Each cloud of rows lies close to a flat space through zero, with a little noise off it. After each cloud: how many dimensions does that space have?

pufu, 12 rows:
-.25 -.01 -.02 .03 -.36

.24 .02 .03 -.05 .36

.01 -.01 .00 .01 .04

-.56 -.05 -.08 .09 -.89

-.53 -.06 -.04 .08 -.87

-.47 -.03 -.06 .08 -.76

-.05 -.01 .01 .02 -.05

-.13 -.01 -.02 .02 -.17

-.17 -.01 -.02 .03 -.25

-.10 -.03 .00 .01 -.16

-.02 -.03 .01 -.01 -.06

-.05 -.01 .00 -.02 -.06
 -> 1

pevad, 11 rows:
.40 .25 .41 -.03 .08

-.12 .14 .45 .09 .13

-.55 .31 .03 -.20 .01

.17 .21 .57 .37 .33

-.17 .05 -.01 .34 .27

.35 .01 .27 .03 .03

-.14 .24 .02 -.12 .01

.01 -.32 .08 .16 .00

.48 -.19 -.27 -.13 -.17

.09 .37 -.14 .24 .33

.22 -.05 .16 -.20 -.18
 -> 4

nosil:
.33 -.31 -.02 -.17 -.14

.07 -.13 .17 .07 -.10

-.06 .38 -.27 -.05 .08

.45 .01 -.30 -.33 -.16

-.38 .67 .41 .60 -.20

.04 .15 -.01 .06 -.06

-.09 .08 -.32 -.16 .25

.11 -.03 -.11 -.08 .01

-.46 .12 .22 .32 .20

-.15 .01 -.24 -.17 .27

.06 .04 .28 .22 -.27

.22 .17 .25 .19 -.39
 -> 3

dipi:
-.39 .11 -.26 .10 .46

.17 -.24 .30 .01 -.27

.07 -.02 -.05 .08 -.08

.31 .10 .49 .37 .03

-.02 -.41 .01 .04 -.26

.19 .14 -.36 -.26 -.31

-.17 -.16 -.17 .06 -.01

-.13 -.08 -.62 -.35 -.27

.23 -.07 -.01 -.04 -.32
 -> 4

vudon (10 x 5):
-.25 .64 -.21 -.04 .53

-.06 .13 -.10 .31 .18

.08 -.21 .08 -.12 -.19

.01 -.06 .05 -.21 -.09

.08 -.13 .18 -.80 -.23

-.15 .44 -.12 -.21 .34

.13 -.33 .13 -.10 -.30

-.09 .24 -.06 -.18 .18

-.05 .07 -.10 .41 .13

.07 -.12 .09 -.26 -.13
 -> 2

-.58 .00 .06 -.16 -.03

.48 .36 -.14 -.50 -.31

-.37 .23 -.37 -.31 -.19

.06 -.11 .03 .20 .12

-.35 .15 -.33 -.20 -.15

-.13 -.11 .24 .02 .03

-.04 -.04 .01 .10 .03

.10 -.24 .42 .19 .19
 -> 3

rus (9 x 5):
.44 -.14 .01 .08 -.16

-.26 -.47 .37 -.29 -.01

-.09 .46 -.24 .13 .12

.02 -.33 .18 -.08 -.09

.27 -.17 .06 .04 -.11

-.13 .14 -.06 .02 .03

-.11 .71 -.38 .20 .11

-.08 .33 -.17 .11 .12

-.03 .52 -.27 .19 .09
 -> 2

Los, 9 rows:
.40 -.15 -.01 .23 .18

-.13 .10 .01 -.10 -.06

.91 -.34 -.07 .54 .30

.32 -.14 -.02 .18 .06

.14 -.03 .07 .09 .09

-.41 .16 -.03 -.25 -.12

-.55 .24 .02 -.33 -.16

-.13 .05 -.07 -.06 -.06

.07 .00 -.02 .05 .05
 -> 1

Fivil, 12 rows:
-.01 .34 -.10 .47 -.28

-.01 -.16 .09 -.23 .13

-.02 .05 -.02 .03 -.04

.00 .03 .00 .00 .03

.00 .08 -.02 .12 -.09

-.01 .27 -.07 .38 -.22

.00 .70 -.21 .99 -.57

-.01 -.16 .05 -.24 .15

.01 -.27 .08 -.42 .23

.00 .09 -.04 .07 -.06

.03 -.24 .05 -.30 .17

.01 .24 -.08 .38 -.22
 -> 1

-.15 -.16 -.15 -.51 -.28

.16 -.18 .11 -.06 .03

.16 .07 -.22 -.06 .26

-.16 .13 .09 -.38 -.26

.32 -.17 .00 .06 .24

.18 -.09 -.06 .21 .24

-.18 -.17 -.16 .02 -.11

.22 .34 -.20 .35 .48

.42 -.25 -.01 .49 .40

.02 .20 -.18 .32 .21

.18 -.52 -.22 .32 .13

.15 -.30 -.06 .39 .21
 -> 4

.29 .02 -.31 -.29 .13

-.26 -.21 .32 .35 -.03

-.28 .17 .17 -.06 -.22

-.20 .00 -.02 -.20 -.07

-.29 -.21 .25 .23 -.03

.11 .02 .21 .45 -.01

.09 .54 -.25 -.52 -.22
 -> 3

nuloz, 12 rows:
-.17 -.34 .07 -.32 -.23

-.18 -.07 -.05 -.07 -.07

-.15 .45 -.25 .38 .24

.59 -.46 .46 -.34 -.20

-.03 -.47 .19 -.43 -.24

.44 -.06 .25 -.01 .01

.14 .05 .03 .06 .07

.03 -.39 .16 -.31 -.26

-.07 -.30 .09 -.29 -.18

.26 -.05 .14 -.01 .02

.43 .10 .15 .20 .15

.24 .01 .09 .05 .03
 -> 2

.15 -.11 .26 .08 .02

-.33 .11 .52 -.06 .28

-.13 .02 -.16 -.05 -.10

-.33 -.15 .32 -.21 .23

-.59 -.20 .14 -.13 .08

-.04 .06 -.18 -.16 .04

.03 .41 -.09 -.02 .13

.16 -.09 .17 .21 -.10

.08 .46 .03 .19 -.06

-.24 -.46 -.40 -.22 -.18

.37 -.25 -.21 -.20 .05

.60 .37 -.38 .17 -.18
 -> 4

.10 .24 .36 -.44 -.33

.08 .27 .40 -.52 -.36

.02 .09 .09 -.15 -.09

.06 .21 .36 -.45 -.32

.00 .03 -.02 .05 .00

.17 .31 .44 -.57 -.39

-.05 -.15 -.16 .22 .19

-.09 -.23 -.38 .43 .32

.04 .08 .10 -.12 -.12

-.01 .01 .00 -.07 -.07

-.04 -.15 -.23 .33 .20

.09 .13 .21 -.26 -.19
 -> 1

.64 .12 -.19 -.22 -.22

-.25 -.04 .08 .09 .08

.03 .00 .01 .01 .02

.27 .02 -.09 -.08 -.09

-.54 -.08 .15 .18 .19

.07 .00 -.03 -.02 .00

-.75 -.13 .21 .25 .26

-.31 -.04 .10 .11 .08

.40 .07 -.15 -.13 -.14

-.79 -.14 .25 .29 .27

-.48 -.07 .16 .16 .16

.29 .06 -.09 -.10 -.10
 -> 1

Mibul (12 x 5):
-.20 .08 -.17 -.07 -.21

.59 -.29 .55 .30 .53

-.14 .07 -.17 -.05 -.15

-.37 .17 -.33 -.18 -.35

.07 -.02 .07 .03 .06

.37 -.13 .30 .13 .30

.09 -.05 .04 .06 .08

-.62 .25 -.56 -.27 -.50

.24 -.08 .16 .07 .20

.18 -.06 .17 .09 .16

.17 -.06 .14 .05 .14

-.05 .02 -.09 -.04 -.04
 -> 1

vireg:
.53 .35 .28 .10 -.08

.29 .13 .04 .13 -.07

-.56 -.36 -.25 -.17 .11

-.05 .01 .09 -.02 .07

.52 .33 .24 .14 -.11

.69 .22 .03 .26 -.25

-.14 .07 .12 -.04 .12

.11 -.01 -.09 .08 -.11

-.47 -.12 .00 -.21 .21

.11 -.09 -.17 .09 -.10

-.53 -.39 -.35 -.12 .06

-.08 .21 .30 -.11 .18
 -> 2

torir (12 x 5):
-.34 -.07 -.47 -.28 -.23

.00 .05 -.08 .06 .07

-.11 .04 -.24 -.03 .09

-.17 -.06 -.22 -.15 -.09

-.24 .02 -.41 -.10 .18

.42 -.07 .63 .20 -.19

-.24 .04 -.48 -.12 .11

-.06 -.03 -.10 -.04 -.02

-.30 -.06 -.44 -.27 -.28

-.01 -.15 .18 -.09 -.44

.23 -.16 .55 -.01 -.52

.22 .09 .32 .20 .22
 -> 2

rep:
.00 .01 .08 -.03 .06

-.01 .01 .06 -.02 .05

.02 .05 .12 -.09 .10

.01 -.17 -.70 .46 -.51

-.01 -.06 -.30 .22 -.24

-.01 -.01 -.06 .04 -.04

-.01 -.11 -.43 .30 -.31

.00 -.03 -.08 .05 -.08

.01 .17 .70 -.48 .51
 -> 1

-.02 -.06 .07 -.42 .20

-.26 .03 -.27 .32 -.39

-.31 -.07 -.07 .00 -.68

-.02 -.11 .22 .10 -.38

-.06 .15 -.29 -.14 .17

-.05 .16 -.41 .10 -.14

.15 .30 -.49 .02 .44

-.17 .08 -.32 -.27 .47

.13 -.14 .36 -.10 .27

.18 .17 -.17 .41 .26

-.10 -.06 -.05 -.13 .14

.26 .15 -.09 -.13 .18
 -> 4

.32 .69 -.57 .54 -.12

.10 .10 -.20 .06 -.03

.37 .13 -.50 -.03 -.10

-.19 -.03 .26 .06 .06

-.43 .11 .61 .32 .05

.02 .42 -.05 .38 -.02

-.13 -.01 .12 .05 .00

.00 -.42 .09 -.36 .04

.15 .14 -.28 .04 -.07

.08 -.19 -.07 -.22 -.02

-.02 .24 .01 .21 .00

-.15 .13 .15 .19 -.01
 -> 2

-.01 -.08 -.25 .05 .05

-.19 .31 -.01 -.36 .12

.11 -.20 -.02 .26 -.10

-.07 .10 .21 -.03 .00

-.51 .94 .16 -.71 .31

.03 .06 .32 -.17 .01

-.15 .19 .20 .19 -.04

-.06 .11 .03 .05 .02

.14 -.16 .13 -.43 .07

.10 -.16 .14 .05 -.07

-.05 .00 -.41 -.58 .19

.02 -.04 .11 .22 -.15
 -> 3

-.17 -.29 .08 .69 .11

-.12 -.21 .46 .16 .01

.01 .05 .18 -.17 -.03

.09 .12 -.04 -.29 .00

.02 .04 -.04 -.12 .00

.02 -.14 -.36 .56 .07

.03 .16 .01 -.25 -.01

-.20 -.37 -.09 .85 .14

-.01 .06 -.12 -.12 -.02

-.19 -.22 .33 .38 .05
 -> 2

ral (12 x 5):
-.03 .14 -.10 .01 .15

.19 -.59 .18 -.14 -.43

.13 -.35 .14 -.14 -.28

-.09 .30 -.08 .09 .20

-.14 .48 -.15 .15 .34

-.01 .00 -.04 .00 .03

.15 -.45 .16 -.14 -.35

.05 -.08 .06 -.01 -.05

-.24 .76 -.23 .20 .54

-.10 .33 -.09 .08 .16

-.16 .41 -.12 .07 .29

.09 -.31 .09 -.11 -.23
 -> 1

-.39 .55 .15 .02 .12

.04 -.41 -.26 -.34 -.23

.03 .05 .03 .39 -.01

-.23 -.09 -.19 -.62 -.12

.21 -.17 .25 .07 .39

-.09 -.13 -.01 .17 .20

-.22 .18 .08 .42 .23

-.05 -.23 -.12 .34 .11

.08 -.25 -.14 .24 -.03

.11 .06 .05 .28 -.01

.41 .10 .19 -.65 -.19

.13 -.24 -.02 -.31 .04
 -> 4

Fol (12 x 5):
.02 -.01 .12 -.37 -.12

.03 .14 -.03 .39 .07

.03 .09 .14 -.15 -.34

.07 -.08 .06 -.11 -.81

-.14 -.07 -.21 .22 .64

.09 -.03 .33 .35 -.03

-.13 -.36 -.39 .15 .07

.12 -.02 .49 .10 .29

.05 .30 .10 .08 -.05

.10 .37 .32 .22 .01

.03 .02 .12 -.21 -.35

.14 .22 .48 -.09 .07
 -> 4

.09 -.04 -.11 .48 -.17

-.38 .04 .07 -.02 .09

.21 .03 -.10 .09 .33

.06 .05 .05 -.23 .40

.32 -.17 -.10 .25 .10

.19 .46 -.13 .11 .43

.11 .04 -.12 .25 .18

-.65 .16 .24 -.41 -.13

.02 -.56 .15 -.02 -.02
 -> 4
